Below are the code and all the weights of a small trained network. Each question names an input and a target symbol and asks about switching units off, where a switched-off unit gives its printed mean instead of its output.

import numpy as np


def w(rows, s, z=0):
    codes = np.array(rows[::2]) - 128.0
    scale = np.full(codes.shape[1], s)
    scale[-1] = z or s
    return codes * scale


def f(y):
    return np.maximum(y, 0)


def softmax(a):
    e = np.exp(a - a.max(-1, keepdims=True))
    return e / e.sum(-1, keepdims=True)


def log_softmax(a):
    a = a - a.max(-1, keepdims=True)
    return a - np.log(np.exp(a).sum(-1, keepdims=True))


def net(x, mask):
    ids = ['ΓΨαζλμξστ'.index(c) for c in x.split()]
    T = len(ids)
    res = E[ids] + P[:T]
    u = 0
    for l in range(3):
        q, k, v = (res @ M[l].T for M in (Q, K, V))
        z = softmax(np.where(np.tri(T) > 0, q @ k.T / 2**0.5, -1e9)) @ v
        res = res + np.where(mask[u], z, O[l][:, -1]) @ O[l][:, :-1]
        u += 1
        y = f(res @ A[l][:, :-1].T + A[l][:, -1])
        res = res + np.where(mask[u : u + 8], y, B[l][:, -1]) @ B[l][:, :-1]
        u += 8
    return log_softmax(res[-1] @ U[:, :-1].T + U[:, -1])


Q, K, V, O, A, B = {}, {}, {}, {}, {}, {}
E = w([
[121,177,150],'Γ',
[83,3,142],'Ψ',
[115,176,146],'α',
[110,178,140],'ζ',
[86,186,120],'λ',
[84,181,119],'μ',
[59,223,78],'ξ',
[170,77,137],'σ',
[235,51,191],'τ',
],0.0051)
P = w([
[44,176,244],'0',
[52,153,204],'1',
[77,144,178],'2',
[101,134,145],'3',
[127,133,121],'4',
[147,122,97],'5',
[168,114,73],'6',
[188,111,55],'7',
[210,99,31],'8',
[219,75,3],'9',
],0.0041)
Q[0] = w([
[111,251,102],'L0H0',
[12,210,96],'L0H0',
],0.021)
K[0] = w([
[230,171,57],'L0H0',
[251,243,163],'L0H0',
],0.019)
V[0] = w([
[50,3,151],'L0H0',
[160,143,143],'L0H0',
],0.0053)
O[0] = w([
[155,255,142,161],'L0H0',
[134,113,123,9],'L0H0',
],0.0064,0.00015)
A[0] = w([
[207,236,72,222],'L0N0',
[222,158,144,2],'L0N1',
[195,75,165,107],'L0N2',
[123,130,124,92],'L0N3',
[51,144,93,70],'L0N4',
[51,2,115,40],'L0N5',
[190,144,186,98],'L0N6',
[132,64,192,162],'L0N7',
],0.0082,0.0021)
B[0] = w([
[22,9,103,251],'L0N0',
[124,55,127,135],'L0N1',
[99,62,174,150],'L0N2',
[126,135,131,128],'L0N3',
[52,98,126,155],'L0N4',
[28,75,59,141],'L0N5',
[73,79,164,140],'L0N6',
[96,54,179,159],'L0N7',
],0.015,0.0025)
Q[1] = w([
[124,139,51],'L1H0',
[251,199,145],'L1H0',
],0.03)
K[1] = w([
[126,185,54],'L1H0',
[17,251,234],'L1H0',
],0.018)
V[1] = w([
[103,161,137],'L1H0',
[70,254,44],'L1H0',
],0.0096)
O[1] = w([
[137,90,137,114],'L1H0',
[73,2,171,3],'L1H0',
],0.0089,0.0054)
A[1] = w([
[210,128,212,83],'L1N0',
[106,2,150,14],'L1N1',
[61,76,172,154],'L1N2',
[194,52,164,251],'L1N3',
[204,148,169,172],'L1N4',
[92,59,215,94],'L1N5',
[127,129,129,121],'L1N6',
[151,39,36,194],'L1N7',
],0.0069,0.0035)
B[1] = w([
[68,166,63,135],'L1N0',
[95,210,1,161],'L1N1',
[186,41,111,238],'L1N2',
[169,82,254,184],'L1N3',
[158,193,69,160],'L1N4',
[199,66,109,179],'L1N5',
[129,129,127,128],'L1N6',
[46,144,217,251],'L1N7',
],0.014,0.0032)
Q[2] = w([
[99,255,99],'L2H0',
[183,175,38],'L2H0',
],0.017)
K[2] = w([
[252,176,130],'L2H0',
[206,77,105],'L2H0',
],0.018)
V[2] = w([
[79,112,49],'L2H0',
[213,145,247],'L2H0',
],0.011)
O[2] = w([
[243,83,96,211],'L2H0',
[2,188,183,2],'L2H0',
],0.0071,0.0028)
A[2] = w([
[12,132,55,150],'L2N0',
[102,26,177,152],'L2N1',
[40,46,255,95],'L2N2',
[163,212,239,209],'L2N3',
[149,119,173,253],'L2N4',
[39,156,185,116],'L2N5',
[43,147,156,125],'L2N6',
[83,226,78,51],'L2N7',
],0.009,0.0039)
B[2] = w([
[172,122,51,191],'L2N0',
[204,122,205,255],'L2N1',
[91,214,253,222],'L2N2',
[118,105,10,194],'L2N3',
[59,23,78,198],'L2N4',
[93,86,61,201],'L2N5',
[90,104,76,191],'L2N6',
[194,193,215,199],'L2N7',
],0.018,0.0073)
U = w([
[198,230,131,80],'Γ',
[100,100,140,195],'Ψ',
[127,150,221,95],'α',
[193,50,138,170],'ζ',
[124,154,211,82],'λ',
[76,118,2,219],'μ',
[135,133,147,1],'ξ',
[88,139,104,55],'σ',
[85,134,172,181],'τ',
],0.0037,0.0032)

Each question gives the input, a string of symbols that net reads in full, and the target symbol t.
The units are the heads (2 rows each of Q, K, V and O) and the neurons (one row each of A and B). Each row of codes is followed by its name. A weight is (code - 128) times the scale printed after its matrix; where a second scale follows, it is the last column's (O, A, B and U).
mask holds one flag per unit, layer by layer, with each layer's heads first. A switched-off unit (its flag False) gives its mean, the last column of its rows in O or B, instead of its output. The means were averaged over made-up inputs and are rounded, as every weight is.
A unit's drop is (log p(t) with every unit on - log p(t) with that unit switched off) / (log p(t) with every unit on - log p(t) with every unit switched off).
most important unit: the unit with the biggest drop
top k neurons: the k neurons with the biggest drops, biggest first
k most important neurons of layer l: the k neurons of layer l with the biggest drops, biggest first
input ζ α λ ξ ζ λ, target ζ: most important unit => L1N1
input σ τ ζ ζ τ ξ τ Ψ, target Γ: top 2 neurons => [L2N7, L0N1]
input ξ α Ψ α, target μ: top 4 neurons => [L0N7, L0N0, L1N2, L2N1]
input τ μ ξ α ζ ξ α ζ, target ζ: top 3 neurons => [L1N1, L0N0, L0N4]
input ξ ζ ζ ζ σ ξ Ψ τ μ, target Γ: 2 most important neurons of layer 0 => [L0N1, L0N0]
input ξ α α ζ μ, target α: top 2 neurons => [L1N5, L2N2]
input Ψ τ Ψ ξ α ξ τ μ ξ, target Γ: top 2 neurons => [L0N1, L0N0]
input ζ ξ α μ, target ζ: top 2 neurons => [L0N4, L1N1]
input λ μ λ, target α: top 3 neurons => [L0N0, L2N2, L1N3]
input λ Γ λ ξ τ α μ α τ ξ, target Γ: top 4 neurons => [L2N7, L0N0, L0N2, L0N1]
input μ α σ ζ μ, target μ: top 3 neurons => [L0N0, L0N7, L2N1]
input Ψ ξ τ τ σ, target Γ: 2 most important neurons of layer 1 => [L1N7, L1N3]
input Ψ τ ζ, target Γ: 2 most important neurons of layer 2 => [L2N7, L2N4]
input ξ α Γ, target ζ: most important unit => L1N7
input ξ ζ Γ τ α σ, target Γ: top 2 neurons => [L0N7, L0N2]
input ζ τ λ ζ ξ τ, target Γ: 2 most important neurons of layer 2 => [L2N7, L2N4]
input Γ σ α α ξ ξ α ξ ξ α, target ζ: top 3 neurons => [L1N1, L0N0, L2N2]
input λ σ ζ Γ ζ α Γ α σ, target μ: 2 most important neurons of layer 0 => [L0N0, L0N2]
input Γ ζ ξ ξ Γ ξ ξ α σ, target μ: 2 most important neurons of layer 1 => [L1N7, L1N2]
input ζ ζ λ μ λ λ, target α: most important neuron of layer 0 => [L0N5]
input Γ α ζ τ λ, target Γ: 2 most important neurons of layer 0 => [L0N7, L0N2]
